Below is a small trained network, with its code and all its weights. Each question gives an input and a class and asks what happens when units are switched off, that is, made to give their printed mean instead of their output.

import numpy as np


def w(rows, s, z=0):
    codes = np.array(rows[::2]) - 128.0
    scale = np.full(codes.shape[1], s)
    scale[-1] = z or s
    return codes * scale


def norm(h):
    return h / np.sqrt((h * h).mean(-1, keepdims=True) + 1e-5)


def f(y):
    return y / 2 * (1 + np.tanh(0.7978845608 * (y + 0.044715 * y**3)))


def log_softmax(a):
    a = a - a.max(-1, keepdims=True)
    return a - np.log(np.exp(a).sum(-1, keepdims=True))


def net(x, mask):
    res = np.array(x, float).reshape(1, 7) / 4 @ E
    u = 0
    for l in range(4):
        y = f(norm(res) @ A[l][:, :-1].T + A[l][:, -1])
        res = res + np.where(mask[u : u + 4], y, B[l][:, -1]) @ B[l][:, :-1]
        u += 4
    return log_softmax(norm(res)[-1] @ U[:, :-1].T + U[:, -1])


A, B = {}, {}
E = w([
[168,100,115,156,120,148,254],'x0',
[125,113,115,106,144,131,129],'x1',
[133,123,132,121,130,125,133],'x2',
[129,129,137,128,134,131,130],'x3',
[2,110,163,92,82,113,120],'x4',
[125,117,123,114,145,132,129],'x5',
[160,51,98,242,174,96,87],'x6',
],0.0086)
A[0] = w([
[99,116,163,162,179,114,150,90],'0.n1',
[174,127,158,86,115,92,1,253],'0.n2',
[107,101,93,105,175,90,135,137],'0.n3',
[72,33,162,168,120,58,127,54],'0.n4',
],0.0095,0.0052)
B[0] = w([
[84,220,81,174,111,95,147,131],'0.n1',
[122,1,148,123,226,189,101,255],'0.n2',
[111,191,126,221,100,124,127,140],'0.n3',
[163,215,103,125,83,252,123,178],'0.n4',
],0.0082,0.0084)
A[1] = w([
[83,177,91,106,87,112,227,58],'1.n1',
[52,26,70,120,155,251,201,131],'1.n2',
[158,164,60,169,101,111,174,5],'1.n3',
[254,180,146,19,186,212,143,60],'1.n4',
],0.0075,0.0019)
B[1] = w([
[105,11,94,176,96,206,131,176],'1.n1',
[138,146,168,152,88,120,98,254],'1.n2',
[142,201,127,70,210,151,171,154],'1.n3',
[107,182,117,183,96,162,84,207],'1.n4',
],0.011,0.0071)
A[2] = w([
[160,170,56,206,56,109,169,6],'2.n1',
[168,104,169,183,95,135,16,189],'2.n2',
[71,93,203,24,177,70,42,215],'2.n3',
[182,116,34,150,255,51,155,173],'2.n4',
],0.0072,0.0022)
B[2] = w([
[85,181,82,149,163,115,123,174],'2.n1',
[126,116,182,62,167,85,116,253],'2.n2',
[133,224,57,117,34,91,215,240],'2.n3',
[102,123,168,118,77,10,223,182],'2.n4',
],0.011,0.0063)
A[3] = w([
[118,183,162,100,103,155,1,95],'3.n1',
[161,101,198,68,119,172,112,4],'3.n2',
[102,189,26,185,132,166,168,161],'3.n3',
[159,241,108,182,71,165,84,192],'3.n4',
],0.0092,0.0043)
B[3] = w([
[247,248,164,93,132,94,141,237],'3.n1',
[134,194,87,148,67,160,203,146],'3.n2',
[78,88,33,202,164,109,113,235],'3.n3',
[97,109,73,67,254,184,76,253],'3.n4',
],0.008,0.0069)
U = w([
[196,219,172,70,187,175,51,208],'0',
[70,145,5,213,204,206,133,251],'1',
[155,50,166,153,217,67,75,130],'2',
[151,165,72,235,153,51,225,56],'3',
[63,207,82,29,49,91,157,27],'4',
[63,50,140,162,42,215,199,91],'5',
],0.012,0.0029)

Each question gives the input, the list of numbers given to net, and the class t.
The units are the neurons (one row each of A and B). Each row of codes is followed by its name. A weight is (code - 128) times the scale printed after its matrix; where a second scale follows, it is the last column's (A, B and U).
mask holds one flag per neuron, layer by layer. A switched-off neuron (its flag False) gives its mean, the last column of its row in B, instead of its output. The means were averaged over made-up inputs and are rounded, as every weight is.
A unit's drop is (log p(t) with every unit on - log p(t) with that unit switched off) / (log p(t) with every unit on - log p(t) with every unit switched off).
The circuit of an input: a set's keep is (log p(t) with only the set's units on - log p(t) with every unit switched off) / (log p(t) with every unit on - log p(t) with every unit switched off). Starting from the 12 units with the biggest drops (on a tie, the unit counted first), units are removed one at a time, each time the one whose removal leaves the highest keep (on an exact tie, the one counted first), for as long as the keep stays at least 0.8.
units of the circuit, in order: the units of the circuit, biggest drop first
top k neurons: the k neurons with the biggest drops, biggest first
top k neurons in layer l: the k neurons of layer l with the biggest drops, biggest first
input [-8,0,-6,-2,-5,-1,2], class 2: units of the circuit, in order => (0.n4 0.n2)
input [2,-6,7,-3,4,-3,-1], class 5: units of the circuit, in order => (0.n2 1.n1)
input [0,-8,8,7,-8,-2,7], class 2: units of the circuit, in order => (2.n3)
input [-3,-8,2,2,1,-8,6], class 0: top 2 neurons in layer 3 => (3.n3 3.n1)
input [0,8,-8,-5,-8,3,1], class 2: top 3 neurons => (2.n3 0.n4 2.n4)
input [3,7,-6,-7,2,7,-6], class 5: units of the circuit, in order => (0.n2 1.n1 2.n3)
input [-5,-3,-5,-5,1,1,-2], class 4: top 2 neurons => (2.n3 0.n4)
input [4,4,-5,3,-3,-4,2], class 3: top 2 neurons => (0.n2 0.n4)
input [-4,1,0,5,8,-1,2], class 0: top 3 neurons => (0.n4 2.n4 3.n1)
input [7,2,-4,-5,0,7,-5], class 1: units of the circuit, in order => (1.n4 3.n3)
input [-2,2,5,1,1,3,8], class 0: units of the circuit, in order => (0.n4 2.n2)
input [-8,7,7,-4,8,-3,7], class 0: units of the circuit, in order => (0.n4 3.n1)
input [1,0,8,-7,-7,-3,-3], class 1: top 4 neurons => (1.n4 0.n2 1.n2 3.n3)
input [6,-2,-7,5,-3,7,6], class 3: units of the circuit, in order => (2.n4)
input [2,0,4,-4,1,-1,0], class 5: top 2 neurons => (1.n1 0.n2)
input [6,6,-1,6,2,-8,-1], class 5: top 2 neurons => (0.n4 1.n1)
input [8,-6,3,2,7,2,3], class 1: top 3 neurons => (0.n2 0.n4 0.n1)
input [3,2,-5,-8,4,0,-4], class 5: top 2 neurons => (0.n2 1.n1)
input [1,-5,6,3,-3,2,-5], class 1: top 2 neurons in layer 1 => (1.n2 1.n1)
input [6,4,-1,7,-2,7,3], class 3: top neuron => (0.n2)
